Known rows, with every way that one mark hangs from another:
kuzis{luno nabo{baner{kanof{sapap}} zetu}}: [ -4.9  21.0 -11.1  13.6   4.2 -35.0   4.2 -19.4   2.8 -31.9  -2.4   8.0
  -6.8  -8.8   7.4  59.8 -10.2   7.9  10.0  -5.2  -7.5 -21.0  21.6  34.2
   0.9 -27.8   8.5   6.2  45.2   5.5 -28.9  -4.9  22.0  -8.4  33.8   6.3
  -6.6  26.5 -29.6 -19.9  22.8 -18.2]
ruve{kuzis{zetu{sapap{kanof}}} luno{nabo} vusa}: [ 13.1  10.5  41.3   3.8  35.9  51.1  14.3   9.0 -44.6   2.9 -12.7 -14.0
 -14.2 -19.9  -0.2 -35.6  -3.5  19.9   6.7  21.6  17.5  27.2  17.4   7.6
  13.7 -48.9  20.7 -43.4 -17.3  15.4  -0.9 -29.5   9.9 -24.4  26.6 -34.6
  32.1  -0.2  -1.8  -7.7  -8.6  14.5]
ruve{luno nabo{baner{kanof} zetu} vusa}: [ -7.1  21.0  24.1  -0.1  36.9  30.0  23.9 -16.2 -50.1 -18.5  -3.5  15.6
 -24.9 -20.0 -12.7 -14.8  -2.6  10.6  -8.3 -15.9   4.5  24.6  -1.9   0.5
  30.4 -30.5  18.8 -24.2  -5.2  19.3   5.5 -28.6   5.7 -11.2  25.7   4.7
   0.8 -16.6 -15.8   1.8  16.2   8.7]
sapap{kanof{ruve{kuzis}}}: [ 30.7   3.3  16.2  -1.9  -5.9  15.5  16.7   3.6 -13.9 -17.8 -11.3  11.4
 -23.1 -26.6  -1.6  -0.5   4.4  12.8   3.5  -5.2 -12.7  -1.3  -6.4   1.0
 -41.4 -33.9   3.3 -28.8 -45.6   0.5 -19.0  22.0  19.4 -15.2  41.0   0.8
   3.1  32.2  -4.2  -5.4   4.2  -2.6]
suvi{baner{kanof{ruve sapap}} zetu{nabo}}: [ -0.3   2.8  22.4 -14.1   1.3  -0.5  43.2 -13.0 -35.5 -12.5  17.0  38.7
  -6.8 -18.8  -4.4   8.9  23.8   4.9  15.5  -3.1  -2.4  28.5   0.3  19.4
 -10.6  10.1  23.0  14.6  26.8  -2.6  -2.8   7.5   0.2  -4.4  23.8  11.0
 -22.3  13.0  -6.8  53.1  -0.1  -4.6]
baner{kanof{kuzis vusa} ruve}: [ 32.4   9.9  41.3  11.3 -13.6   6.2 -16.0 -13.4  -6.1 -17.8 -17.0  14.0
 -22.2  26.8 -28.4  12.5  44.2  -2.4 -13.3   2.0  -8.4   2.5 -25.4  17.4
  -9.9 -22.5   5.6 -44.9 -24.3   3.7  -7.8  25.5  44.1 -15.5  24.7   7.3
  -3.4  24.1  -1.3   6.3   0.1  13.6]
suvi{baner{ruve{kuzis{nabo}}}}: [ -9.3  -5.8  13.4 -12.7   8.2  13.6  28.5 -12.4  -6.5 -42.8 -13.6  18.0
 -19.3 -20.0 -10.0  23.1  31.1   1.3  13.5  -3.2   9.1  20.9   6.6   1.5
  22.0   7.6  27.9 -25.7 -25.0 -11.8   4.1   8.1  -1.4 -19.5  53.4   1.6
  -6.1   2.7 -14.8  36.9 -11.8   0.1]
ruve{kuzis luno{sapap} nabo{suvi zetu} vusa}: [-17.1  24.3  44.3 -18.1  63.4  33.2  42.7   0.1 -52.9 -17.8   3.4  -1.6
 -18.1 -15.3  -3.4 -30.7  -3.0  24.0 -20.8   7.3  33.6  54.9 -22.2 -16.9
  36.8 -44.5  36.8 -42.0 -29.1  55.5  39.8 -31.4 -16.2  -8.5  11.9 -31.8
  15.0  -7.0  -1.4  -7.4  27.8 -17.4]
luno{nabo{suvi{baner}} ruve}: [-14.3  -4.8  39.4  -6.9   5.4  14.5  32.3  12.2   1.8 -21.1  -5.4  14.7
 -32.3 -31.9  13.8   4.5  21.0 -28.3   5.1   9.7  -6.4 -31.8   2.5   5.5
 -42.6  -0.3   3.6 -15.1 -22.8  23.6  25.9 -42.1 -13.0  10.9  33.3 -12.0
   9.4   2.4  10.0   8.1 -17.9   7.3]
ruve{kuzis nabo{baner{kanof} suvi} vusa}: [ -4.0   9.7  20.9 -19.3  54.1  32.3  23.9  -3.4 -27.8 -29.5   2.8   3.6
 -12.4 -12.7  -7.1 -29.8  11.4   8.8  -0.7   9.3  -3.7  17.5 -32.4  10.9
  32.4 -17.0  18.2 -39.2 -52.1   7.1  26.6  -5.8 -16.8 -14.2  35.2  -8.7
  11.4 -19.1  -4.8   4.9  23.0 -10.6]
kuzis{nabo zetu{sapap}}: [ -7.1   9.5 -16.6   5.9 -21.0  16.2  -5.8  -5.1  -4.3   7.0  18.0  14.8
  11.1  12.5 -16.6  41.1   4.0  -5.1  15.1  14.4 -31.3   2.7  24.0  38.0
  10.5   1.0   9.7   6.4  14.0   6.0 -20.8 -17.2 -17.5 -16.4  42.0 -21.2
 -12.1  20.6  -0.3 -12.0  -1.0 -14.8]
luno{nabo{zetu} ruve}: [ -2.5   4.1  25.9   8.3  -0.2  16.6  13.1  12.9  -8.1  -0.6  -4.8  17.9
 -21.1 -16.5   8.6  -5.9  20.2 -34.4   4.6  -0.5 -13.1 -24.6  12.0  26.0
 -35.7   9.8  -0.3 -18.2  -8.8  35.6  10.6 -51.1 -17.7  -3.1  27.0 -20.2
  13.2  12.6  -1.8   6.8 -11.4  13.2]
luno{nabo{suvi{zetu}} ruve sapap{kanof kuzis}}: [-21.1  -7.7  34.2   3.5  -9.5   9.9   4.0  12.9 -16.8  10.1   8.2  11.5
  -3.9 -15.6  20.4  -7.7  17.5 -14.5 -17.3  11.4  -6.7   5.6 -11.0  12.0
 -64.8 -25.5  14.4  -8.6   7.0  48.0  44.2 -29.6   1.0  18.1   2.6 -32.9
   2.6  33.7  19.8 -28.5  -2.4   0.2]
nabo{baner{kanof{vusa}} suvi zetu{sapap}}: [-27.9  19.0  -8.0  -2.6  21.8 -23.6  -6.1 -13.7 -13.7 -48.9  12.9  34.0
 -16.3  13.5 -48.1  16.6  15.1 -19.7  -9.5   2.0   1.9  -4.1 -26.6  32.5
  -1.9   2.7   1.4   4.4  17.1  65.7  14.8  33.1 -11.9  13.1  -6.2  14.0
 -11.8 -23.1  -6.9 -12.5  26.9 -29.6]
baner{kanof{luno sapap vusa}}: [ 31.4  18.0  30.4   8.4  -1.5  -8.2 -15.8  -6.1 -15.5  -7.4  -7.5  20.4
 -12.8  13.2 -10.7   9.9  17.6  10.9  -5.2   7.5 -10.6  -7.9  -8.3  10.3
 -41.4 -40.6   2.6 -24.8  -6.5  30.9  -6.8  33.6  36.6  -1.6  27.0  18.7
 -17.8  29.5  12.5  -9.4   7.8  -9.8]
sapap{kanof{luno nabo}}: [ 34.4  -8.2  17.4   1.2  -4.4  17.7 -17.1   3.6  -1.5  -8.2 -25.7  28.2
 -13.6  -5.2   8.8   2.7   4.3   1.8   2.3  -1.9   2.1 -27.7  15.5  -5.4
 -66.8 -34.8   3.4 -29.9 -17.5  14.3  -3.0  31.0  31.5 -14.0  22.0  15.8
  -3.4  39.8  -2.2 -27.2 -17.6  12.5]
luno{nabo{kuzis zetu} ruve sapap}: [-16.8   4.2   8.2   7.0   7.3   4.2   3.7   8.2  -5.3   5.1   2.8   9.1
 -12.4   4.1   9.9  -5.9  36.6 -11.8  -9.5   3.8 -10.8  -2.6  19.9  24.3
 -28.9  -4.5   9.8 -14.8   7.4  46.8  39.4 -36.2 -12.5  14.2   9.8 -35.8
  -9.1  30.4  10.2 -16.3   7.3  -6.6]
nabo{baner{kanof} kuzis{luno} zetu}: [ -8.0  12.6 -29.4  11.8  21.7 -33.7  -7.6 -17.2  -5.9 -49.4   0.2   8.1
 -24.7   2.7 -29.8   6.2  23.8  12.5  -2.4 -14.6  -6.8 -16.7   8.0  35.7
  29.6   3.5   2.3   3.5  19.3  13.1  -4.3  23.4  21.3  -4.2   5.3  20.5
  -6.1  -5.5 -49.1 -15.4  23.9 -12.1]
baner{kanof ruve{luno}}: [ 23.3  17.1  55.7  -0.3  -0.5  -7.7   7.5  -7.8 -30.8 -25.3  -5.4   8.8
 -22.9 -10.9 -28.7  29.9  24.8   0.0 -11.5 -17.1 -17.9  18.7  -6.0  12.9
  -9.4 -54.6   3.1 -38.6 -26.3  -8.9  -4.4 -22.7  39.9 -13.6  30.8  13.2
   5.7  10.1 -24.7  22.1   5.3  14.5]
baner{kanof{luno vusa}}: [ 29.9  12.9  32.7   6.4  -7.9   2.1 -13.3  -2.8  -9.2 -18.1 -13.1  21.9
 -20.8   6.7 -14.8   9.9  22.7  -0.9   3.9   2.4  -9.0 -12.0  -8.6  -1.0
 -44.6 -25.7   1.6 -29.0 -11.2  19.5  -4.2  19.8  34.4  -9.4  30.3  28.8
 -12.4  21.2   1.3  -8.0  -8.5  -1.4]
baner{ruve{vusa{luno}}}: [ 13.1  17.8  33.2   4.9  -3.1   5.6  11.5  -3.0 -19.3 -22.5  -4.6   7.7
 -30.0 -11.7 -14.5  20.4  16.9   7.0 -10.3 -10.6  -5.5  29.9   0.9  -4.1
   9.7 -45.3  12.5 -23.1 -34.7  -9.7  -1.9 -16.1  35.4 -13.6  38.5   7.6
   1.9  15.6 -22.3  15.5  -9.8  17.5]
sapap{kuzis{nabo{suvi} vusa{luno ruve} zetu}}: [-21.6  -1.5  14.6  12.1 -25.2  18.4  25.0  11.0  -0.5 -10.4  18.0 -12.9
 -25.9  -7.8  -6.5  28.4   1.5  14.0 -15.7  14.0 -25.3  20.3   1.0  22.2
  -6.0  -7.6   5.8  25.8  -8.9  14.1 -17.4 -17.6  25.4  -5.6  20.5  -4.5
  16.1  14.3 -22.1 -43.3 -14.1 -11.4]
nabo{baner kuzis{luno{sapap}} zetu}: [-21.2  12.6 -39.2  11.9  21.3 -28.6  -3.9 -22.2  -0.7 -42.8   0.4   5.6
 -23.7   7.9 -23.6   5.4  25.2  28.1  -6.2 -13.5   3.7  -4.8  20.3  20.4
  43.5  -0.3  15.1  15.9  19.3  26.6  10.9  20.8  14.4   1.1   5.3   6.1
 -18.7  -0.4 -36.5 -25.2  25.7 -19.4]
nabo{baner{kanof{ruve}} kuzis suvi{zetu}}: [-11.7  11.2 -10.4  -9.5  20.4 -18.6  11.3  -6.0 -16.5 -39.5  27.3  16.3
 -24.7   0.6 -29.4  -6.6  33.8  15.5  -6.9  -9.5 -34.3 -21.6 -22.4  18.7
  16.1   7.1  -3.0  11.2  -6.1   5.3  21.9  17.8   1.9  17.5   9.3  10.7
 -20.8 -18.9 -23.3 -11.8  29.8 -22.6]
zetu{nabo{suvi{baner}}}: [-15.3   1.3  18.7 -24.1   6.6   3.2  66.2  -6.2   2.9 -38.1   4.9  12.9
 -22.6 -14.2 -12.5  21.0  25.1  -1.6  16.5   7.8  13.2 -22.1   3.5   3.6
 -13.9 -10.1  20.2  16.6 -38.2  11.2  -4.2  -1.9  -8.4  -9.6  11.0  12.7
  -4.1   4.6  -6.2  16.5  -6.6 -19.1]
nabo{baner kuzis{luno{ruve sapap} vusa}}: [ -9.8   4.0 -15.6  19.5   6.8 -12.8  -3.2 -19.5  15.9 -43.9 -12.7 -28.3
 -46.0 -11.3 -13.7  29.5  29.9  49.2  -6.2   2.3 -10.1  -0.5  21.9   8.3
  27.5 -35.0  13.9  23.2  -6.7 -10.1  15.0  14.1  51.7   8.9  15.3   9.7
  -9.6  -1.9 -24.5 -45.0   7.0 -12.0]
nabo{kuzis{zetu} suvi}: [-12.3   9.9 -11.8  -5.5   3.6  -4.3  16.9   3.0  -5.1 -28.3  24.2   5.5
 -24.7   4.1 -33.4  -2.3  29.6  10.3 -12.0   6.1 -21.3 -23.9 -11.2   9.8
  20.9   7.3   3.0  10.7 -39.2  26.3  14.3  -4.1 -10.0   4.4   8.4  -2.4
  -3.4  -3.4 -19.7 -21.1   7.7 -22.1]
suvi{baner{kanof ruve{nabo vusa}}}: [ -5.9  -1.0  29.4  -9.6   5.2  12.2  21.6 -17.1 -24.2 -40.1  -6.2  31.3
 -20.3 -22.3 -16.9  23.0  28.4 -12.6   0.3 -11.6  -1.0  34.8  -7.6   3.8
   5.5  -7.1  18.6 -29.8 -18.5 -13.3  10.8  -0.9  12.3 -10.1  47.1  18.4
  -9.7   2.2 -12.0  44.8 -10.1  12.6]
nabo{kuzis{luno{ruve}} zetu{sapap{kanof{vusa}}}}: [ -3.9   9.5 -12.2  19.0   4.0 -16.2 -15.9   2.9  -8.2 -37.8  -2.1  -5.0
 -34.5   8.3 -29.9  10.0  13.9   3.8 -10.0  11.1  15.8  -0.3  -4.1  22.7
   9.0 -16.4  12.7  -1.3   7.6  27.2  -8.2  48.8  29.6  -5.9  -6.6  -0.7
   2.8   9.8 -32.5 -32.3  -0.3  -4.4]
kuzis{luno nabo{baner} vusa}: [ -8.4  12.8  -1.2  26.6 -15.8 -11.2   8.4 -22.5  25.0 -42.9 -16.0 -22.3
 -30.9 -29.4   8.9  88.6  -2.0  28.8  11.4   6.8  -4.0 -14.2  32.1  11.8
  -1.7 -47.2   9.7  28.6  17.2 -21.7 -26.1 -14.9  60.8  -4.2  32.6  11.3
   5.7  14.5 -28.6 -51.9  -8.7 -11.6]
luno{ruve{nabo{suvi} vusa}}: [ -0.7   9.8  33.2  -5.6   9.4  28.0  27.4   7.9 -19.5 -16.1   2.3   3.1
 -36.6 -21.9  -3.1  -1.1   8.3  -7.0  -5.3   1.6 -15.9   4.1 -21.0  -6.0
   1.1 -18.6  15.2 -15.6 -48.1  12.0  21.3 -33.8 -13.3  -4.8  43.8  -5.5
   3.8  -0.8   0.7   7.3  -0.8   3.3]
ruve{kuzis{zetu} nabo{baner} vusa{luno}}: [ 11.2   8.7   7.5  -6.3  40.8  46.0  12.8  -2.8 -25.5   2.3  -1.3   3.4
 -17.0 -14.8   9.4 -44.0  -4.5  31.9  -2.6  15.7 -13.3  49.2  -8.7  12.0
  46.7 -10.7  23.8 -35.6 -25.1  -5.1   8.6 -13.9  -2.6 -22.7  39.5  -6.8
  13.6  -0.3  -7.8   1.8   6.6   7.9]
sapap{kanof{kuzis{luno} ruve}}: [ 34.9   1.3  22.2  10.5 -17.7   7.7   5.4  -5.2   2.1 -18.1 -24.1   6.5
 -32.0 -17.5   2.7   6.3  -1.6  22.1  -3.9  -1.1   6.4 -16.2  -0.4  -5.6
 -39.6 -44.1   2.5 -24.0 -26.2   0.0 -28.6  36.3  51.9 -11.5  34.8   2.1
   2.5  41.4  -2.8 -21.2  -1.2   8.1]
suvi{zetu{nabo{kuzis}}}: [  3.4   7.7   0.4  -4.4  -3.2   9.7  22.5   0.4 -24.1  -1.6  19.3  12.3
  -5.9   0.2 -15.4 -11.3  36.4  10.0  16.6   1.7  -1.3  -1.3   4.5  18.3
  17.1  12.5  24.9  24.1  -6.9  -4.9   0.2 -10.3   0.6 -20.3   4.7  -1.8
 -10.5   3.9 -29.3  15.2 -10.7   1.0]
zetu{nabo{kuzis{luno vusa}}}: [  1.7   4.4  10.2   2.4  -2.7   0.6  43.9  -7.0  12.1 -32.6  -1.5 -22.8
 -31.7  -4.7 -13.4  28.6  31.8  25.2  11.9  12.3   6.1 -21.9  22.0  14.4
   1.3 -34.3  14.2  26.1 -37.7 -17.1 -21.5   4.7  39.4 -16.5  -2.0   9.8
   6.3  14.3 -27.8 -19.4 -11.5  -9.1]
kuzis{luno nabo zetu{sapap{kanof}}}: [  5.5  11.1  -6.8  18.9 -26.8  -8.4 -15.1  -8.8   3.2  -6.6   5.5   1.2
  -2.1  -4.5   1.4  63.2 -21.1   8.3   8.6  19.1 -18.6   0.1  24.0  32.4
  -6.5 -39.7  11.0   8.3  38.4  -7.3 -36.0  -5.8  27.5 -15.6  32.4  -7.0
   1.0  39.7 -14.6 -34.1  -5.9  -4.9]
sapap{kanof{luno nabo} kuzis}: [ 12.8 -23.5  24.3   6.5  -9.1  29.1 -10.0   2.9  -5.7  -9.8 -19.5  16.1
  -5.9   5.1  -1.4 -16.0   6.1   4.4  -3.5  -2.7   9.0 -19.0  12.0  -6.2
 -51.3 -25.0   3.3 -21.2 -25.2  18.2  -5.9  44.9  33.6 -21.5  19.2   5.9
   7.1  31.2  -8.6 -37.4 -18.6  15.8]

Rows:
[ 27.7  -5.7  14.3  13.0 -17.4  19.0 -10.5  10.6   5.4  -6.4 -28.9   0.5
 -31.9 -22.7  10.2   1.4   9.1  12.1  -9.3  17.1  14.9  -6.0  -0.5  15.8
 -55.5 -34.4   9.4 -21.9 -22.0   6.9 -19.1  29.0  63.1  -8.2   9.6   3.7
  15.2  35.8  -8.5 -36.6 -25.8  14.5] -> sapap{kanof{kuzis{vusa{luno{nabo} ruve}}}}
[  2.2   9.1  16.7  21.4 -20.0  13.2   3.0   1.1   4.8  -0.1   0.9   1.3
 -40.8 -31.8   2.0  27.2   3.2  12.4 -16.7  18.5 -32.2  20.3   8.3  20.5
 -27.9 -16.5  -3.3  14.1   5.3  21.5   1.6 -45.1  33.2  12.6   6.6   7.9
  22.4  12.9  -6.2 -34.1 -22.5   5.2] -> kuzis{vusa{luno{nabo{baner suvi} ruve}} zetu}
[ 17.7   2.1  26.7   0.5  15.1  12.8  10.4  14.8   3.1   2.8 -14.1   0.5
 -32.4 -29.8  25.4 -19.1   0.5  13.0   2.7  18.2 -12.2   7.4  14.8  15.4
 -23.6 -18.9   5.7 -27.3  -3.6   0.0   2.7 -25.7  21.9  -4.1  31.9  -1.4
  19.2  17.4  -8.1  -4.6 -14.2  17.4] -> vusa{luno{nabo{baner} ruve{kuzis{zetu}}}}
[ 33.1   6.0  11.3  11.8 -20.0   9.5  -4.8   5.1  -5.1 -12.5 -23.8  10.8
 -38.5 -24.5   6.2   5.1   3.4  11.5  -3.7  12.3   4.1  -1.9 -15.5  -7.4
 -58.2 -37.0  16.0 -20.1 -16.2   9.5 -19.3  34.8  47.4  -8.9  18.5  24.8
   0.7  40.0  -3.6 -27.5 -21.2  10.2] -> sapap{kanof{vusa{luno{ruve}}}}
[-24.7  -2.5  34.0  -7.7   1.3  15.6  21.8  -1.1 -12.5  -4.9  11.3   0.6
 -15.0  -1.9  -6.1  -0.2  18.5   7.4 -20.6   3.0 -11.6  32.7 -15.8  -4.4
  -4.3 -23.2  22.2  -4.5 -32.4  36.3  45.6 -22.8 -11.5   5.7  30.5 -23.1
 -10.3  14.4  15.8 -10.0  15.1 -12.9] -> luno{ruve{nabo{suvi}} sapap{kuzis}}
[ 10.1   5.3  23.9   0.1  22.4   5.5  12.9  16.0   0.2  -6.2 -15.5   5.3
 -32.8 -29.6  22.5 -18.9   0.5   3.7   1.1  12.9   1.7   7.2  11.2  16.8
 -25.1 -13.0   6.4 -29.3   2.0  14.3   3.4 -19.0  17.8  -3.5  23.6  -1.5
  20.8  14.2 -15.5  -2.9 -10.2  13.9] -> vusa{luno{nabo{baner zetu} ruve{kuzis}}}
[-12.5   9.1  37.5   3.9   3.1 -23.5  19.9 -11.5   6.2 -31.0  -5.6   7.1
 -18.9 -24.9  13.1  34.7   6.0   9.5  -2.6   6.2  24.3  -3.0  25.4  -9.5
 -29.5 -53.1  11.7   5.9  10.6  22.6  23.2 -32.2  38.4  11.0  23.4  -3.3
  -2.2  23.9  -3.4 -13.1  -7.4  -0.9] -> kuzis{luno{nabo{suvi{baner}} sapap}}
[ 20.7   6.6  -2.5  10.3  -3.7  15.6 -26.1  -7.8   6.5  27.0 -11.4  14.3
   5.6  37.2  11.6  -1.4   4.2  32.6  -6.0  21.8  -7.6 -25.8  18.1  22.8
   6.1 -13.0  13.9 -27.7   7.3  39.7 -19.7  39.4  13.1  -9.1  35.3 -27.7
 -19.1  45.1  28.2 -31.8  14.6 -18.0] -> kanof{kuzis{nabo zetu} luno sapap}
[-15.7  -4.3  33.7  17.6  -4.6   9.0  16.8 -12.1  -7.0 -28.5  -4.0  -9.3
 -15.9  -7.4 -11.1   1.6  13.8   9.8  -0.5  -6.6   8.6  -3.3  19.3   2.7
  15.3 -30.8   5.9   4.9 -22.0  -2.1  -5.2 -13.5  38.5 -17.9  35.1  -7.0
  14.5   0.6 -25.2 -11.4 -10.7  19.4] -> sapap{kuzis{luno{nabo{baner{ruve{vusa}}}}}}
[ -7.3  -2.6  20.2 -10.0  14.5  19.8  29.7 -12.4 -18.1 -45.6 -15.3  16.4
 -26.2 -23.6 -15.7   9.2  30.1   4.5   9.7  -6.1  17.0  33.7   3.2  -7.6
  29.3  -0.5  29.7 -26.6 -32.3  -7.6  10.7   6.0   2.8 -19.6  53.0   4.8
  -2.7  -4.1 -15.6  43.5 -14.3   6.6] -> suvi{baner{ruve{kuzis vusa}}}
[  3.8  21.7  27.7  -6.3  36.0  39.5  40.3   6.0 -37.8 -12.3  -3.0 -17.8
 -20.2 -20.3   1.9  -7.4  -9.1  30.1   8.5  13.9   5.6  16.3   3.8  -6.2
  36.5 -35.1  28.6 -31.8 -19.4  14.2  -6.6 -40.4 -12.5 -25.9  41.3 -26.7
  23.2   2.1 -12.6 -10.9   9.0 -14.0] -> ruve{kuzis{nabo{suvi} zetu} luno vusa}
[ 15.5  -0.4  27.9  12.0  -6.3  26.2   0.7  -1.5  13.4  -8.7 -26.4 -10.4
 -37.2 -10.5  -5.3   0.1  16.9  24.6  -9.9  20.5  24.3  10.1   0.1   0.0
  -1.9 -18.0  12.6 -15.5 -30.7   9.1  -3.2  13.1  52.1  -9.4  19.8  -5.8
  16.0  11.7  -6.3 -23.4 -19.9  11.4] -> kanof{kuzis{vusa{luno{ruve{nabo}}}}}
[ 16.2   6.2  45.2  -4.4   6.0  22.5  31.1  23.7 -19.3  -6.0  -3.6  -5.1
 -45.0 -17.0   6.8  -7.9  12.9  12.0  -2.5  -1.9 -14.2  -3.3  21.3  13.6
 -19.1 -34.3  11.2  -5.3 -30.1   2.5  -4.4 -38.9  27.5 -10.1  41.1  -2.1
  -0.5   4.6 -15.2   0.9 -15.5  13.4] -> vusa{ruve{luno{nabo}}}
[ -9.6  11.5  -4.9  -0.4  26.3 -12.2 -20.4 -15.6 -22.1 -36.2   2.3  24.8
  -2.8  16.3 -47.1  10.2  25.9 -13.6  -3.4  -9.3 -10.5  29.5  -8.4  54.8
  29.7   0.0   6.5 -26.2   5.7  26.4   5.6  26.0  -6.5 -12.7  14.1  -0.5
  -2.5 -16.3 -23.3  18.8  27.6  -9.1] -> nabo{baner{kanof ruve{kuzis}} zetu{sapap}}
[-19.8  -6.4   6.3   0.9  -9.2  11.0   4.1  -2.7  -7.0 -27.0   8.3   3.3
  -3.7   2.9 -27.8  24.1   0.2   0.5   2.6   8.4  -2.1   3.5   2.6  18.3
 -16.1 -35.4   2.3   1.1 -18.4   6.4 -16.5  50.4  17.7  -5.1  29.3 -15.6
  -7.1   5.8   1.5 -29.0   6.6 -12.3] -> zetu{sapap{kanof{ruve} kuzis{nabo{baner suvi}}}}
[  1.3   0.6  29.2 -14.0   1.2  12.6  37.3  -7.7 -33.5 -19.4   8.0  41.2
 -15.5 -19.3  -0.5   4.9  21.8  -0.8  20.8  -6.5   0.3  24.6   1.2   1.2
 -17.2  11.7  23.0   1.0  27.5  -5.6   1.5   5.6   4.2  -8.8  27.5  22.3
 -21.3   9.9  -8.7  46.0 -15.0   1.7] -> suvi{baner{kanof{luno ruve{vusa}}} zetu{nabo}}
[ -7.0   3.6  34.6  13.1  -8.1  -4.5   1.1  -0.8   0.6 -14.0   5.9   4.5
 -27.8 -15.7  -1.5  27.4  -7.2  -6.6  -3.8  22.7 -12.7   2.5  14.8  21.8
  -9.8 -27.3   3.0   6.7  22.9  19.3   7.5 -36.3  15.0   5.3  23.5 -10.2
  14.6   8.8  -0.3  -7.5 -16.4  11.9] -> kuzis{luno{nabo{suvi{baner}} ruve} zetu{sapap}}
[ 10.4  16.1  18.2  34.3 -31.4  -4.0  -1.3 -17.5   2.4 -19.7  -2.2 -10.7
 -37.2 -27.4 -15.1  54.1  -1.0  28.2 -10.1   7.8 -14.8  22.8  18.5  10.1
   2.9 -36.6   3.8  32.4   5.1   9.2 -14.2 -41.6  55.1  -6.7  17.0  14.4
  21.1  15.2 -27.6 -30.2 -21.1   4.5] -> kuzis{luno vusa zetu}
[ -3.1  11.0  27.2  -2.3   6.2  24.3  13.9  -2.6 -21.6   3.1  -0.1   4.2
 -20.2  -9.9   5.2   5.1  14.5  10.5  -9.9  -0.2 -12.1  41.9  -1.7  -7.8
  -3.6 -37.5  28.0 -15.4 -22.4  21.1  40.7 -36.6  -7.2   1.2  44.8 -18.0
 -18.1  24.4  18.9   3.5  10.1  -4.7] -> luno{ruve{nabo vusa} sapap}
[-11.2   3.3   0.6 -12.8  17.7 -11.0  50.3  -7.6  15.9 -44.1   4.1 -14.6
 -37.5  -1.2 -10.4  15.2  27.0  22.4   9.8   9.6  -7.5 -45.2   5.6  15.6
  11.2 -24.3  14.7  23.4 -33.7  -7.1  -5.6  11.2  10.1  -4.1  -0.1  13.1
  -3.7  -0.2 -19.1 -17.2  10.8 -20.6] -> zetu{nabo{baner kuzis{luno{ruve}} suvi}}
[ -4.8  12.4  14.5  15.7  -3.0   7.0  -3.3  -7.3  -6.9  -5.0  -0.1  13.2
 -11.3  36.2  -1.5   3.0   9.8  21.6 -14.2  16.3   2.9 -21.1  -8.5  -3.4
 -14.4 -22.7  14.6  -5.9  -2.6  64.1 -11.6  59.4  19.0   0.6  18.3  -5.9
 -22.4  29.3  25.3 -47.9  10.8 -25.7] -> kanof{luno sapap{kuzis{nabo{suvi zetu}}} vusa}
[-13.6  12.6  28.6  -6.2  33.0  20.0  44.3   1.7 -17.2 -40.8 -14.6 -18.3
 -30.7 -34.7  -4.3  23.7   3.9  23.5   4.7  14.8  30.5  16.2   2.1  -2.7
  15.4 -23.3  26.8 -20.7 -16.4  25.9  -3.3 -14.8   8.3 -14.8  18.1 -16.3
  29.1  -9.1 -24.2 -21.0   0.6 -23.0] -> ruve{kuzis{nabo{suvi{baner} zetu} vusa} luno}
[-27.6  -3.6  13.1  10.4 -12.4  17.1  -0.2  -3.9  -4.0 -24.5   6.6 -12.0
  -0.8   6.0 -39.8  34.6  14.9   1.0   7.5  16.2  15.5  21.1  18.5  20.2
  10.1 -26.5   8.9  16.4 -20.7   6.6  -8.7  22.9  25.4 -14.1  26.5 -20.4
   3.3  -9.3 -11.7 -23.2 -13.0  -7.2] -> zetu{sapap{kuzis{nabo vusa}}}
[-30.7   8.3  21.7  -4.7  10.6   8.4  15.8  -0.5 -15.5 -24.1  20.3  18.4
 -14.7  -5.6 -27.4   8.0   4.1 -13.0 -23.0  10.0  11.3  27.3 -23.6  13.7
   4.8  -8.5   6.7   1.3 -25.5  44.1  16.4   1.2   3.8   2.8  -1.5  -6.6
   9.5 -12.2 -12.6 -17.3   1.3  -7.2] -> ruve{nabo{suvi zetu{sapap{kuzis{vusa{luno}}}}}}
